vir: [-1.32  3.36 -5.61 -4.79  6.27 -0.22 -1.32 -1.32 -1.32  0.50]
Lilu: [-5.06 -5.06  0.67  6.12  0.67  0.67  3.56  0.67 -5.06  2.91]
zuto: [-1.95 -4.11  6.53  6.12 -6.09  0.67  3.56  0.12 -1.95  0.37]
again zuto:  | [-1.95]
again vir:  | [-1.32]
which: [-5.06 -5.06  0.67  6.12  0.67  0.67  3.56  0.67 -5.06  2.91] | Lilu
which: [-1.95 -4.11  6.53  6.12 -6.09  0.67  3.56  0.12 -1.95  0.37] | zuto

Tiv: [ 1.18 -0.19 -3.99 -6.93  2.16  1.14 -3.10  4.65 -3.04 -1.18 -1.90 -1.38
 -0.36  3.64  0.13  3.69  0.33 -0.29  2.61 -0.51 -2.64 -0.94 -5.09 -2.78]
vipor: [-0.80 -0.74 -1.70  2.60 -2.29  2.15 -1.09  1.23 -2.55 -2.75 -1.17  0.11
  0.09 -1.01  1.22 -3.00  1.70  1.62  0.79 -1.89  2.16  1.68 -0.10  0.48]
ser: [-0.57 -0.39  1.68  4.25 -0.47 -0.48 -0.19 -1.99  1.73  1.10  1.94  1.20
  1.08 -1.61  0.29 -1.29 -0.45 -0.32 -2.24  0.43  2.24  0.30  1.67  1.35]
Kun: [ 1.16 -0.48 -3.59 -5.37 -2.32  0.95 -2.34  3.33 -2.32 -0.79 -1.39 -0.75
 -0.17  2.79 -0.27  3.07  0.45 -0.10  1.83 -0.37 -2.00 -0.47 -2.13 -2.13]
Ripan: [-0.36 -0.79  0.78  2.43 -0.06 -0.71 -0.64 -1.17  1.00  0.81  1.27  0.67
  0.61 -0.66 -0.19 -0.24 -0.43 -0.60 -1.55  0.55  1.56  0.12  1.01  0.66]
Munel: [ 0.91 -0.33 -0.07  0.24  0.56 -0.31 -0.27 -0.40 -0.07  0.68 -0.25 -0.38
 -0.40  0.16 -0.85  0.39  0.17  0.86 -0.79 -0.17 -0.15 -0.58 -0.46 -0.34]
zekez: [ 0.03 -0.39 -0.75  1.57 -0.57  0.74 -0.54  0.21 -1.52 -1.28 -0.29  0.05
 -0.22 -0.52  0.03 -0.85  0.88  1.20 -0.22 -1.24  1.34  0.41 -0.17 -0.28]
suza: [ 1.18 -0.08  0.38  0.01  0.69 -0.58 -0.17 -0.36 -0.15  0.82  0.13 -0.36
 -0.53  0.26 -0.85  0.29  0.14  0.82 -0.51 -0.04 -0.47 -0.42 -0.34 -0.20]
moz: [ 1.13 -0.08  0.21 -0.08  0.68 -0.07 -0.19 -0.37 -0.07  0.89 -0.02 -0.54
 -0.05  0.12 -0.69  0.61  0.34  0.86 -0.67 -0.31 -0.29 -0.62 -0.37 -0.35]
sogep: [ 1.64 -0.19  0.66 -0.70  1.33 -0.97  0.28 -0.68  0.21  1.74  0.24 -0.86
 -0.52  0.51 -1.30  1.49 -0.21  0.89 -1.20  0.00 -0.71 -1.30 -0.52 -0.79]
zupo: [ 3.44  0.29  2.47 -2.80  4.03 -3.01  0.89 -2.16  2.93  4.65  1.31 -1.29
 -0.47  2.09 -2.76  4.19 -1.41  0.03 -2.24  1.82 -3.14 -3.62 -0.88 -1.13]
which: [-0.57 -0.39  1.68  4.25 -0.47 -0.48 -0.19 -1.99  1.73  1.10  1.94  1.20
  1.08 -1.61  0.29 -1.29 -0.45 -0.32 -2.24  0.43  2.24  0.30  1.67  1.35] | ser
which: [ 1.18 -0.08  0.38  0.01  0.69 -0.58 -0.17 -0.36 -0.15  0.82  0.13 -0.36
 -0.53  0.26 -0.85  0.29  0.14  0.82 -0.51 -0.04 -0.47 -0.42 -0.34 -0.20] | suza

toli: [-0.13 -2.16 -2.19 -0.32]
fip: [ 0.21 -0.76 -0.48  0.80]
tok: [0.27 0.27 0.27 1.20]
Tiva: [ 0.34 -2.49 -2.29  2.13]
vez: [ 0.11  4.56  4.42 -0.12]
vibu: [ 0.00 -3.08 -3.08 -3.08]
mogev: [ 0.27 -5.21  0.27  1.44]
vopil: [-0.10  6.44  6.12 -2.41]
again tok:  | [0.27]
again mogev:  | [0.27]
again vibu:  | [-3.08]
which: [ 0.27 -5.21  0.27  1.44] | mogev

Falo: [-1.02  0.00  0.77 -3.80  0.98 -0.87  1.84 -3.43 -6.48 -6.87  3.21 -4.61
  3.14]
buvoz: [ 1.68 -4.46 -5.70 -2.20 -3.26  1.13 -3.69 -3.19 -1.39 -0.32 -0.34  1.05
 -3.26]
Bif: [ 2.57 -0.93 -2.60 -0.01 -0.85  2.84 -2.69  0.51 -0.02 -0.26 -1.52 -0.18
 -2.62]
Nizon: [-0.48  2.91  2.22  2.09  1.19 -1.09  1.27  2.70  3.59  4.86 -1.89  5.11
  1.93]
dumo: [-1.59  0.35  1.16 -1.59  0.16 -1.59  2.63 -2.74 -5.47 -4.91  3.59 -3.03
  2.90]
zotur: [ 2.02  0.24 -0.57  2.67  0.03  1.81 -2.64  2.35  4.40  4.90 -3.19  4.58
 -2.09]
again buvoz:  | [-3.26]
again dumo:  | [-1.59]

mek: [ 3.77  2.98 -0.24 -1.83  2.83 -2.82  1.11 -0.87 -3.45]
medi: [-6.67  4.87  2.59  1.95 -2.71  1.46  3.08 -2.15  2.15]
pina: [-4.95  2.17  1.29  2.81 -3.37  2.51  0.87 -0.55  2.05]
Pimar: [-0.36 -2.48  2.91 -4.96  2.02  0.15  3.87 -0.16  2.45]
Sizok: [ 0.25 -7.26 -0.20  1.12 -0.57  3.39 -2.08  4.38  5.08]
zini: [ 4.42  2.31 -0.16 -1.50  2.74 -3.07  0.78 -0.19 -2.94]
nuvu: [-4.18  2.44  0.00  4.02 -2.04 -2.34  0.03 -0.45 -0.39]
Dep: [-6.67  4.87  2.59  2.10 -2.71  2.10  3.47 -1.77  2.10]
Ragi: [-4.66 -0.64  5.86 -4.66  2.65 -0.88  5.86 -0.24  0.14]
mas: [ 2.19 -0.87  3.82 -6.13  3.16 -1.33  5.11 -0.81 -0.13]
Kopet: [-0.96  0.19 -3.62  3.85 -2.54 -0.67 -3.27  0.40 -0.53]
which: [-4.66 -0.64  5.86 -4.66  2.65 -0.88  5.86 -0.24  0.14] | Ragi
again Dep:  | [2.10]
which: [-6.67  4.87  2.59  2.10 -2.71  2.10  3.47 -1.77  2.10] | Dep

lis: [-1.65  7.96  0.32  5.27 -0.94  1.80 -0.57 -0.40 -2.37  1.69  1.93 -1.70
  3.26]
ditum: [ 1.66  4.92  0.60  1.85 -0.15 -2.35 -1.73 -1.34 -3.21  3.43  4.83  1.86
 -3.36]
lon: [ 1.71  0.30 -0.86 -1.17 -1.29 -0.46 -5.11  0.75 -0.70  0.27 -2.00  1.90
  0.09]
gapad: [-2.55 -5.40  1.14 -0.98 -4.17 -2.06 -2.53 -0.60  4.50  4.74 -1.92 -1.48
  1.09]
Kas: [ 1.16 -1.62  3.89 -0.23  0.80 -2.03 -0.82  1.04  3.56  1.92  0.47  0.19
  1.70]
pume: [ 1.66  0.60  0.60  1.85 -0.15  0.60 -1.73 -1.34 -3.21  3.43  4.83  1.86
  2.23]
bip: [ 1.69 -1.08 -3.35  0.90 -1.62 -3.45 -0.76  1.01 -1.28  1.51  0.36  0.05
 -0.76]
Sapuf: [-1.36 -3.96 -3.96 -5.29 -0.62 -0.04 -0.37  0.12  5.09 -2.16 -2.43  0.45
 -3.86]
Pema: [ 1.20 -2.89 -3.48 -3.66  0.97 -1.00 -2.89  1.04 -2.89 -4.36 -2.89  0.38
  5.30]
again Pema:  | [-2.89]
again pume:  | [0.60]
again Sapuf:  | [-3.96]
again bip:  | [-0.76]

Ruru: [-7.45  2.16  0.82 -1.46 -3.86 -0.78  0.27 -1.69 -3.69  1.69 -3.53 -1.01
 -0.56  1.46 -0.89 -2.21 -1.40 -0.29  3.41 -1.08 -0.40  0.77  1.48  1.11
  1.59 -3.57 -1.44  2.94  0.36 -2.12 -3.04 -3.88 -1.15 -1.65]
dopa: [ 1.76  0.23  1.91  2.41 -1.56  0.98  0.23 -2.05  2.07  1.41 -1.07 -0.32
  0.87 -1.07  0.65  1.56  0.48 -0.21  4.30 -2.04 -0.09 -0.06  1.57  0.25
  0.38  1.02 -2.13 -0.49  2.72 -3.67 -0.01 -1.06  1.58 -0.25]
zifan: [ 2.62 -0.50  1.07 -0.94 -6.03 -1.09  0.18  0.94  0.95 -1.08 -2.81 -1.00
  1.55 -0.68 -0.12 -0.18  0.56 -0.18 -0.72  2.73 -0.90  1.55 -0.71  2.22
 -0.70 -5.44 -0.06  2.86 -1.27 -4.37  0.33 -2.44 -1.03 -0.37]
suveb: [ 1.76  0.23  1.91  2.41 -1.56  0.98  0.23 -2.05  2.07  1.41 -1.07 -0.32
  0.87 -1.07  0.65  1.56  0.48 -0.21  4.30 -2.04 -0.09 -0.06  1.57  0.25
  0.38  1.02 -2.13 -0.49  0.36  4.03  0.08  1.94  1.42 -1.44]
rud: [ 0.48  0.95 -0.56  2.19  1.68 -0.16 -0.41  0.36  4.60 -3.81 -1.78 -0.80
  1.80  1.98 -0.80  1.98 -1.38 -0.20 -2.88  2.84  0.40  0.08  3.03  0.41
 -1.62  4.12 -0.28  3.00 -1.63 -0.19 -0.73  1.68 -0.69 -0.41]
Muke: [-3.64 -0.62 -2.41 -0.02 -8.09  0.36  0.76 -0.21 -2.48 -0.52  1.54 -0.82
  1.27 -1.24 -0.72 -1.81 -1.23 -0.01 -0.07 -0.86  0.17 -0.06  0.06 -0.59
 -1.33  0.18 -1.83 -0.23 -0.79  0.53  0.95 -0.49  0.24  2.10]
which: [-3.64 -0.62 -2.41 -0.02 -8.09  0.36  0.76 -0.21 -2.48 -0.52  1.54 -0.82
  1.27 -1.24 -0.72 -1.81 -1.23 -0.01 -0.07 -0.86  0.17 -0.06  0.06 -0.59
 -1.33  0.18 -1.83 -0.23 -0.79  0.53  0.95 -0.49  0.24  2.10] | Muke
which: [ 1.76  0.23  1.91  2.41 -1.56  0.98  0.23 -2.05  2.07  1.41 -1.07 -0.32
  0.87 -1.07  0.65  1.56  0.48 -0.21  4.30 -2.04 -0.09 -0.06  1.57  0.25
  0.38  1.02 -2.13 -0.49  0.36  4.03  0.08  1.94  1.42 -1.44] | suveb
which: [-7.45  2.16  0.82 -1.46 -3.86 -0.78  0.27 -1.69 -3.69  1.69 -3.53 -1.01
 -0.56  1.46 -0.89 -2.21 -1.40 -0.29  3.41 -1.08 -0.40  0.77  1.48  1.11
  1.59 -3.57 -1.44  2.94  0.36 -2.12 -3.04 -3.88 -1.15 -1.65] | Ruru

sak: [ 1.84 -3.48 -0.32 -2.04 -1.75 -3.48  2.69  0.21 -3.48  2.47  2.89 -3.48
  1.65  2.82  1.73]
fazal: [-3.73  0.87 -2.34  2.65 -2.22 -0.25 -2.79  1.45  3.75 -4.32 -0.48  0.31
 -1.70 -2.99 -4.32]
fisug: [-4.25  0.98  0.13  3.98 -2.01  1.42  1.83  0.61  7.29 -3.59 -4.29 -2.53
 -1.04 -2.40 -1.89]
Sep: [ 0.21  1.23  0.55  1.66  0.55  1.23 -0.97 -0.50  1.58  0.17 -1.06 -1.88
  1.23 -2.87 -0.72]
tepa: [-1.30  0.11 -1.37  1.13 -1.11 -0.38 -1.04  0.79  0.87 -1.57  0.01  0.25
 -0.64 -1.41 -1.04]
tumu: [ 4.49  0.42  0.42  0.13  1.67 -0.14  6.53 -2.21 -1.63  6.29  0.42 -4.21
 -0.44  0.42  4.58]
again sak:  | [-3.48]
again tumu:  | [0.42]
again tepa:  | [-1.04]
again fazal:  | [-4.32]
which: [-1.30  0.11 -1.37  1.13 -1.11 -0.38 -1.04  0.79  0.87 -1.57  0.01  0.25
 -0.64 -1.41 -1.04] | tepa

